Here is a tiny trained network, its code and every weight. The questions are about switching its units off for an input and a target symbol, where a switched-off unit gives its printed mean instead of its output.

import numpy as np


def w(rows, s, z=0):
    codes = np.array(rows[::2]) - 128.0
    scale = np.full(codes.shape[1], s)
    scale[-1] = z or s
    return codes * scale


def norm(h):
    return h / np.sqrt((h * h).mean(-1, keepdims=True) + 1e-5)


def f(y):
    return np.maximum(y, 0)


def softmax(a):
    e = np.exp(a - a.max(-1, keepdims=True))
    return e / e.sum(-1, keepdims=True)


def log_softmax(a):
    a = a - a.max(-1, keepdims=True)
    return a - np.log(np.exp(a).sum(-1, keepdims=True))


def net(x, mask):
    ids = ['ΓΦΩαβδζθλμπσψ'.index(c) for c in x.split()]
    T = len(ids)
    res = E[ids] + P[:T]
    u = 0
    for l in range(2):
        q, k, v = (norm(res) @ M[l].T for M in (Q, K, V))
        z = softmax(np.where(np.tri(T) > 0, q @ k.T / 3**0.5, -1e9)) @ v
        res = res + np.where(mask[u], z, O[l][:, -1]) @ O[l][:, :-1]
        u += 1
        y = f(norm(res) @ A[l][:, :-1].T + A[l][:, -1])
        res = res + np.where(mask[u : u + 12], y, B[l][:, -1]) @ B[l][:, :-1]
        u += 12
    return log_softmax(norm(res)[-1] @ U[:, :-1].T + U[:, -1])


Q, K, V, O, A, B = {}, {}, {}, {}, {}, {}
E = w([
[100,163,152,253,82,151,142,157,144],'Γ',
[93,121,86,84,178,108,84,191,213],'Φ',
[95,105,186,239,155,136,102,172,22],'Ω',
[67,101,169,196,84,211,126,90,65],'α',
[61,111,204,139,137,211,96,117,229],'β',
[248,85,145,164,72,104,123,189,118],'δ',
[62,122,131,94,102,209,158,184,80],'ζ',
[59,57,170,138,126,149,94,119,17],'θ',
[122,102,89,169,118,159,47,49,185],'λ',
[64,119,168,18,143,225,80,169,129],'μ',
[113,74,98,134,227,247,173,87,155],'π',
[26,85,99,81,88,131,39,75,171],'σ',
[14,55,70,112,158,175,202,64,192],'ψ',
],0.012)
P = w([
[21,181,187,107,193,117,156,1,126],'0',
[114,185,98,119,171,76,115,109,109],'1',
[102,144,120,142,169,76,107,134,129],'2',
[88,129,130,148,160,101,98,150,141],'3',
[79,118,125,146,154,118,91,152,144],'4',
[82,108,119,141,149,132,88,153,149],'5',
[84,97,113,136,148,143,82,157,146],'6',
[83,86,109,137,135,153,81,151,152],'7',
[89,80,100,131,130,165,82,153,155],'8',
[94,71,96,131,122,176,85,144,157],'9',
[96,63,81,117,114,189,88,134,156],'10',
[99,52,90,120,108,197,85,135,157],'11',
[106,36,94,120,97,209,83,134,155],'12',
],0.0067)
Q[0] = w([
[215,253,130,63,119,64,176,105,134],'0.h1',
[101,53,139,144,110,211,92,142,131],'0.h1',
[96,16,164,147,110,162,123,103,158],'0.h1',
],0.0054)
K[0] = w([
[46,252,123,174,215,100,90,184,97],'0.h1',
[222,222,203,106,180,71,179,186,165],'0.h1',
[145,110,102,102,27,104,128,104,59],'0.h1',
],0.0033)
V[0] = w([
[45,230,110,169,145,151,43,99,147],'0.h1',
[37,184,97,167,217,94,116,58,85],'0.h1',
[28,255,130,93,234,149,159,84,102],'0.h1',
],0.004)
O[0] = w([
[157,122,188,216,95,132,153,71,66,118],'0.h1',
[184,59,232,219,97,44,112,102,115,116],'0.h1',
[114,105,254,197,81,115,201,77,74,5],'0.h1',
],0.0069,0.0022)
A[0] = w([
[73,67,115,173,119,160,78,58,102,166],'0.n1',
[180,88,107,112,215,131,157,47,81,67],'0.n2',
[142,138,94,145,27,202,128,129,104,111],'0.n3',
[94,90,108,225,119,133,182,30,129,52],'0.n4',
[75,185,65,160,116,185,153,143,189,41],'0.n5',
[98,86,106,144,55,154,134,161,3,1],'0.n6',
[113,88,230,52,67,139,189,93,141,72],'0.n7',
[47,182,138,68,129,111,194,116,157,145],'0.n8',
[128,181,162,16,67,118,131,158,122,30],'0.n9',
[246,116,159,123,20,105,205,135,85,43],'0.n10',
[53,209,56,83,151,165,137,213,116,47],'0.n11',
[98,185,70,38,213,151,79,135,185,110],'0.n12',
],0.0061,0.003)
B[0] = w([
[160,88,147,56,130,101,131,98,139,225],'0.n1',
[183,158,206,88,172,68,167,224,161,140],'0.n2',
[113,154,172,151,115,136,160,166,103,150],'0.n3',
[198,81,105,112,83,165,199,131,76,189],'0.n4',
[119,91,136,72,175,120,127,131,64,185],'0.n5',
[134,145,218,122,114,139,143,135,76,149],'0.n6',
[118,203,144,86,99,77,179,157,124,157],'0.n7',
[129,99,107,160,144,38,108,167,100,164],'0.n8',
[38,126,120,114,190,166,101,81,132,133],'0.n9',
[2,149,93,119,147,168,141,134,83,150],'0.n10',
[204,75,172,156,52,83,145,125,136,218],'0.n11',
[99,174,182,253,117,125,167,122,69,254],'0.n12',
],0.0068,0.008)
Q[1] = w([
[2,21,102,197,162,228,67,179,63],'1.h1',
[105,83,140,55,152,136,163,46,142],'1.h1',
[186,152,241,117,86,98,138,69,181],'1.h1',
],0.0093)
K[1] = w([
[154,113,55,35,105,188,111,167,141],'1.h1',
[156,200,129,134,103,55,172,140,117],'1.h1',
[110,171,228,248,138,108,111,137,98],'1.h1',
],0.011)
V[1] = w([
[125,127,162,114,186,170,153,236,21],'1.h1',
[39,111,116,100,32,48,86,113,65],'1.h1',
[37,34,107,125,192,70,253,73,181],'1.h1',
],0.0054)
O[1] = w([
[198,87,97,160,159,95,222,139,90,233],'1.h1',
[147,203,14,24,48,151,163,222,186,217],'1.h1',
[80,131,3,170,213,150,62,185,155,254],'1.h1',
],0.0069,0.0039)
A[1] = w([
[171,183,200,217,130,191,125,169,123,118],'1.n1',
[117,164,176,199,102,202,148,114,236,119],'1.n2',
[114,86,159,3,118,52,114,65,169,46],'1.n3',
[120,135,83,201,4,131,105,100,90,4],'1.n4',
[121,254,114,40,105,86,87,158,135,106],'1.n5',
[148,64,149,171,208,130,107,145,87,69],'1.n6',
[146,86,209,140,75,64,131,98,123,93],'1.n7',
[149,156,230,137,143,162,171,121,133,66],'1.n8',
[77,154,77,197,186,76,128,150,178,132],'1.n9',
[106,163,171,136,36,136,53,179,134,75],'1.n10',
[125,188,94,165,206,151,95,41,154,69],'1.n11',
[146,107,123,55,41,98,60,133,98,192],'1.n12',
],0.0094,0.0034)
B[1] = w([
[98,167,49,143,86,93,176,97,92,210],'1.n1',
[159,153,180,136,150,10,147,184,94,156],'1.n2',
[109,165,88,158,147,84,152,77,73,172],'1.n3',
[176,128,137,103,130,134,103,76,199,195],'1.n4',
[124,148,112,103,186,204,159,120,174,153],'1.n5',
[142,179,161,152,161,153,108,124,120,230],'1.n6',
[99,94,98,100,136,152,77,160,159,253],'1.n7',
[141,151,138,126,150,177,86,134,226,191],'1.n8',
[127,101,77,98,90,150,88,142,141,254],'1.n9',
[88,152,107,104,164,114,124,57,96,173],'1.n10',
[91,164,179,153,91,95,129,112,70,159],'1.n11',
[148,180,140,119,162,92,138,130,98,219],'1.n12',
],0.011,0.0056)
U = w([
[130,113,167,119,29,216,132,58,155,101],'Γ',
[120,148,194,130,154,50,150,162,211,173],'Φ',
[219,63,137,149,125,86,58,26,171,88],'Ω',
[200,129,161,155,206,191,190,122,210,115],'α',
[126,62,215,73,125,106,81,148,65,156],'β',
[170,193,82,207,48,83,180,95,182,70],'δ',
[98,40,106,133,115,90,229,111,115,169],'ζ',
[236,144,105,76,122,89,149,200,106,47],'θ',
[120,172,107,73,120,28,110,33,68,4],'λ',
[84,191,163,100,40,137,192,170,81,179],'μ',
[136,136,156,252,136,138,108,87,62,120],'π',
[98,223,129,52,184,174,143,105,175,133],'σ',
[90,85,68,113,148,154,47,158,170,170],'ψ',
],0.011,0.0027)

Each question gives the input, a string of symbols that net reads in full, and the target symbol t.
The units are the heads (3 rows each of Q, K, V and O) and the neurons (one row each of A and B). Each row of codes is followed by its name. A weight is (code - 128) times the scale printed after its matrix; where a second scale follows, it is the last column's (O, A, B and U).
mask holds one flag per unit, layer by layer, with each layer's heads first. A switched-off unit (its flag False) gives its mean, the last column of its rows in O or B, instead of its output. The means were averaged over made-up inputs and are rounded, as every weight is.
A unit's drop is (log p(t) with every unit on - log p(t) with that unit switched off) / (log p(t) with every unit on - log p(t) with every unit switched off).
The circuit of an input: a set's keep is (log p(t) with only the set's units on - log p(t) with every unit switched off) / (log p(t) with every unit on - log p(t) with every unit switched off). Starting from the 12 units with the biggest drops (on a tie, the unit counted first), units are removed one at a time, each time the one whose removal leaves the highest keep (on an exact tie, the one counted first), for as long as the keep stays at least 0.8.
units of the circuit, in order: the units of the circuit, biggest drop first
most important unit: the unit with the biggest drop
top k neurons: the k neurons with the biggest drops, biggest first
top k neurons in layer l: the k neurons of layer l with the biggest drops, biggest first
input θ δ β ζ ψ ζ, target ψ: units of the circuit, in order => 1.h1, 0.n4
input ψ θ β δ σ, target σ: units of the circuit, in order => 1.h1, 1.n5
input α ψ μ β Ω δ ψ π Φ λ, target π: units of the circuit, in order => 0.h1, 1.n11, 1.h1
input Ω π π ψ Ω δ θ Φ λ α, target λ: top neuron => 0.n11
input β ψ μ ψ δ Ω β θ, target θ: top 2 neurons => 0.n12, 0.n11
input α ζ δ ψ Γ δ α δ, target δ: top 3 neurons => 0.n1, 0.n5, 0.n8
input ψ β π ψ π μ δ σ λ θ, target σ: units of the circuit, in order => 0.h1, 1.h1, 1.n5
input π δ λ θ, target λ: top 4 neurons in layer 0 => 0.n11, 0.n5, 0.n4, 0.n6
input δ π π Φ, target π: units of the circuit, in order => 1.h1, 0.n12
input δ Ω π δ δ, target π: units of the circuit, in order => 1.h1, 0.n10
input Φ θ σ δ, target σ: top 2 neurons => 0.n10, 0.n12
input β δ π Γ δ δ, target δ: top 3 neurons => 0.n12, 1.n1, 0.n1
input Ω δ μ, target μ: units of the circuit, in order => 0.n12, 1.h1
input ζ Φ ψ δ β α ζ ψ Γ, target ψ: most important unit => 0.n12
input σ π θ ψ π δ ψ Φ β ψ β ψ Γ, target ψ: units of the circuit, in order => 0.n12, 1.h1
input Φ δ π θ, target π: top 4 neurons => 1.n6, 0.n5, 0.n12, 0.n11
input π Φ β α π λ α Γ β π δ Γ, target π: top 2 neurons => 0.n3, 0.n1
input λ ψ ψ δ α, target ψ: top 4 neurons in layer 0 => 0.n12, 0.n4, 0.n11, 0.n1
input δ β π θ, target π: top 2 neurons in layer 0 => 0.n12, 0.n5
input α ψ α λ ψ Ω Ω λ θ δ θ λ λ, target λ: most important unit => 1.h1
input μ ζ θ α θ μ θ δ β Ω Ω σ μ, target σ: top 2 neurons => 0.n1, 1.n5
input σ ψ σ δ μ π θ ψ θ, target ψ: top 3 neurons => 0.n12, 0.n4, 0.n5
input θ σ δ ψ Γ δ λ θ β, target Φ: top 2 neurons in layer 1 => 1.n2, 1.n8
input π θ β θ π μ λ π δ μ, target π: top 4 neurons => 0.n1, 0.n12, 0.n4, 0.n3
input δ β ψ σ σ ψ Γ θ, target ψ: top 4 neurons => 0.n12, 0.n5, 0.n4, 0.n6
input δ σ θ, target σ: top 2 neurons => 0.n12, 1.n5
